Below are the code and all the weights of a small trained network. Each question names an input and a target symbol and asks about switching units off, where a switched-off unit gives its printed mean instead of its output.

import numpy as np


def w(rows, s, z=0):
    codes = np.array(rows[::2]) - 128.0
    scale = np.full(codes.shape[1], s)
    scale[-1] = z or s
    return codes * scale


def norm(h):
    return h / np.sqrt((h * h).mean(-1, keepdims=True) + 1e-5)


def f(y):
    return y / 2 * (1 + np.tanh(0.7978845608 * (y + 0.044715 * y**3)))


def softmax(a):
    e = np.exp(a - a.max(-1, keepdims=True))
    return e / e.sum(-1, keepdims=True)


def log_softmax(a):
    a = a - a.max(-1, keepdims=True)
    return a - np.log(np.exp(a).sum(-1, keepdims=True))


def net(x, mask):
    ids = ['αγδεζηθλμπσφψ'.index(c) for c in x.split()]
    T = len(ids)
    res = E[ids] + P[:T]
    r = norm(res)
    for j in range(2):
        rows = slice(4 * j, 4 * j + 4)
        q, k, v = (r @ M[0][rows].T for M in (Q, K, V))
        z = softmax(np.where(np.tri(T) > 0, q @ k.T / 4**0.5, -1e9)) @ v
        o = O[0][rows]
        res = res + np.where(mask[j], z, o[:, -1]) @ o[:, :-1]
    y = f(norm(res) @ A[0][:, :-1].T + A[0][:, -1])
    res = res + np.where(mask[2:6], y, B[0][:, -1]) @ B[0][:, :-1]
    return log_softmax(norm(res)[-1] @ U[:, :-1].T + U[:, -1])


Q, K, V, O, A, B = {}, {}, {}, {}, {}, {}
E = w([
[202,161,95,19,152,89,116,132,131,95],'α',
[136,163,148,92,166,80,215,185,88,184],'γ',
[165,69,148,2,202,75,185,98,142,138],'δ',
[220,101,221,185,196,112,161,114,110,74],'ε',
[124,150,115,72,147,128,76,124,99,218],'ζ',
[156,88,159,45,105,82,132,128,56,116],'η',
[60,68,117,60,138,155,187,135,107,67],'θ',
[75,96,155,159,142,140,121,128,79,189],'λ',
[111,201,143,92,202,112,132,71,76,92],'μ',
[153,47,78,124,107,120,125,195,148,148],'π',
[139,62,101,82,152,147,40,64,150,101],'σ',
[192,202,131,152,64,174,166,126,115,93],'φ',
[187,173,96,142,134,183,174,104,206,113],'ψ',
],0.0074)
P = w([
[159,122,44,190,150,166,112,112,74,155],'0',
[136,153,232,56,153,217,90,209,131,148],'1',
[89,155,136,181,75,82,93,127,176,125],'2',
[139,134,158,138,37,157,204,28,125,209],'3',
[146,169,243,61,175,253,73,225,139,108],'4',
[40,164,164,183,55,21,80,128,209,101],'5',
],0.0051)
Q[0] = w([
[169,80,141,128,49,128,223,30,139,145],'H0',
[176,110,129,146,139,166,176,90,84,100],'H0',
[107,103,118,141,162,32,112,123,159,108],'H0',
[193,134,175,84,191,245,100,171,108,134],'H0',
[114,121,141,133,38,126,215,26,129,163],'H1',
[145,89,149,117,107,90,142,106,100,77],'H1',
[210,129,168,98,141,248,144,134,88,131],'H1',
[135,125,79,137,160,165,126,167,108,100],'H1',
],0.017)
K[0] = w([
[200,160,215,178,64,169,160,88,189,103],'H0',
[148,65,186,167,160,173,170,124,123,129],'H0',
[99,88,200,113,140,31,98,138,154,124],'H0',
[206,84,53,127,170,190,166,103,2,167],'H0',
[158,150,221,173,71,172,166,112,208,89],'H1',
[110,122,145,138,127,89,137,153,147,50],'H1',
[223,80,87,174,147,196,169,105,22,146],'H1',
[80,118,55,94,162,178,126,158,91,128],'H1',
],0.016)
V[0] = w([
[119,87,80,127,156,132,214,179,233,148],'H0',
[34,142,137,154,146,196,158,88,109,49],'H0',
[148,221,119,136,176,151,97,66,194,121],'H0',
[185,165,123,183,33,177,140,207,125,86],'H0',
[171,158,151,121,222,96,222,134,167,97],'H1',
[182,40,138,128,144,184,76,74,220,105],'H1',
[196,51,226,194,175,81,114,121,88,45],'H1',
[156,149,85,6,77,103,116,115,121,63],'H1',
],0.016)
O[0] = w([
[118,119,170,123,208,164,185,179,165,243,102],'H0',
[114,127,88,180,203,154,127,141,16,88,239],'H0',
[104,179,1,84,179,138,119,84,131,154,10],'H0',
[74,169,120,251,73,168,181,120,190,95,49],'H0',
[242,185,110,132,172,185,188,106,110,173,136],'H1',
[120,35,58,192,182,83,115,123,140,211,26],'H1',
[178,74,84,208,28,157,172,102,36,177,110],'H1',
[154,56,159,127,157,165,96,58,203,54,253],'H1',
],0.0098,0.0077)
A[0] = w([
[98,176,47,125,240,163,154,158,189,208,90],'N0',
[71,146,153,48,152,103,80,128,209,102,177],'N1',
[25,201,120,197,87,158,127,165,142,61,126],'N2',
[119,79,202,205,253,202,130,188,63,64,1],'N3',
],0.016,0.0024)
B[0] = w([
[7,123,215,119,80,177,92,68,79,104,155],'N0',
[158,159,63,228,103,160,148,152,106,182,155],'N1',
[177,94,157,88,214,27,182,101,118,158,159],'N2',
[156,134,136,220,221,178,81,221,122,62,254],'N3',
],0.012,0.023)
U = w([
[195,141,74,150,140,183,107,61,254,141,7],'α',
[168,236,180,87,99,173,199,170,160,150,78],'γ',
[189,63,176,50,172,158,118,82,125,208,54],'δ',
[170,116,77,198,77,149,174,120,67,189,153],'ε',
[105,188,76,99,108,85,32,179,205,154,155],'ζ',
[148,87,185,129,32,118,109,93,157,57,144],'η',
[148,117,157,179,211,166,110,195,120,81,189],'θ',
[78,137,165,93,115,22,135,190,39,146,8],'λ',
[155,180,56,47,145,142,103,74,68,71,53],'μ',
[94,87,153,176,96,98,169,188,223,208,104],'π',
[105,33,44,113,149,81,74,111,150,156,151],'σ',
[135,148,122,145,182,46,215,69,176,99,199],'φ',
[13,161,160,134,136,181,134,69,129,149,161],'ψ',
],0.0079,0.0019)

Each question gives the input, a string of symbols that net reads in full, and the target symbol t.
The units are the heads (4 rows each of Q, K, V and O) and the neurons (one row each of A and B). Each row of codes is followed by its name. A weight is (code - 128) times the scale printed after its matrix; where a second scale follows, it is the last column's (O, A, B and U).
mask holds one flag per unit, heads first, then neurons. A switched-off unit (its flag False) gives its mean, the last column of its rows in O or B, instead of its output. The means were averaged over made-up inputs and are rounded, as every weight is.
A unit's drop is (log p(t) with every unit on - log p(t) with that unit switched off) / (log p(t) with every unit on - log p(t) with every unit switched off).
The circuit of an input: a set's keep is (log p(t) with only the set's units on - log p(t) with every unit switched off) / (log p(t) with every unit on - log p(t) with every unit switched off). Starting from all 6 units, units are removed one at a time, each time the one whose removal leaves the highest keep (on an exact tie, the one counted first), for as long as the keep stays at least 0.8.
units of the circuit, in order: the units of the circuit, biggest drop first
unit that matters most: the unit with the biggest drop
top k neurons: the k neurons with the biggest drops, biggest first
which heads matter: for each layer, one digit per head in row order, 1 if its drop is at least 0.15 and else 0, layers parted by /
drop when u is switched off: that unit's drop, to one decimal
input θ ε μ γ μ λ, target λ: unit that matters most : H1
input α θ λ θ φ, target α: units of the circuit, in order : [H0, H1]
input θ γ μ α μ ψ, target ψ: which heads matter : 10
input θ θ σ, target σ: which heads matter : 01
input α η θ γ θ, target α: units of the circuit, in order : [H0, H1]
input ψ θ η η γ, target ψ: units of the circuit, in order : [N0, H0]
input ζ ψ η ζ, target ψ: units of the circuit, in order : [N0, H0]
input θ ψ γ μ, target ψ: which heads matter : 10
input θ γ θ ζ, target ζ: units of the circuit, in order : [H1, H0]
input δ φ η φ, target φ: units of the circuit, in order : [H0, N2]
input γ λ θ η δ, target γ: which heads matter : 01
input λ φ μ ζ, target φ: units of the circuit, in order : [H0, N2]
input φ θ ζ μ λ, target φ: top 2 neurons : [N2, N3]
input ζ θ θ θ η, target ζ: top 2 neurons : [N1, N3]
input λ θ π θ ε, target λ: units of the circuit, in order : [H1]
input π ε θ γ, target ε: which heads matter : 01
input η η σ θ δ, target η: which heads matter : 10
input θ θ ε ψ μ α, target α: which heads matter : 11
input δ φ ψ θ π, target δ: which heads matter : 10
input θ ψ γ η, target ψ: which heads matter : 10
input μ δ θ μ π, target μ: units of the circuit, in order : [H0]
input γ λ η μ μ, target γ: which heads matter : 01
input μ δ π μ, target μ: drop when H0 is switched off : 0.7
input σ η ψ η ψ, target σ: drop when H0 is switched off : 0.1
input ψ ψ μ μ θ, target ψ: drop when N0 is switched off : 0.4
input μ θ φ θ, target φ: drop when H0 is switched off : 0.9
input θ θ φ θ, target φ: top neuron : [N2]
input α ε γ θ η, target α: top 2 neurons : [N1, N3]
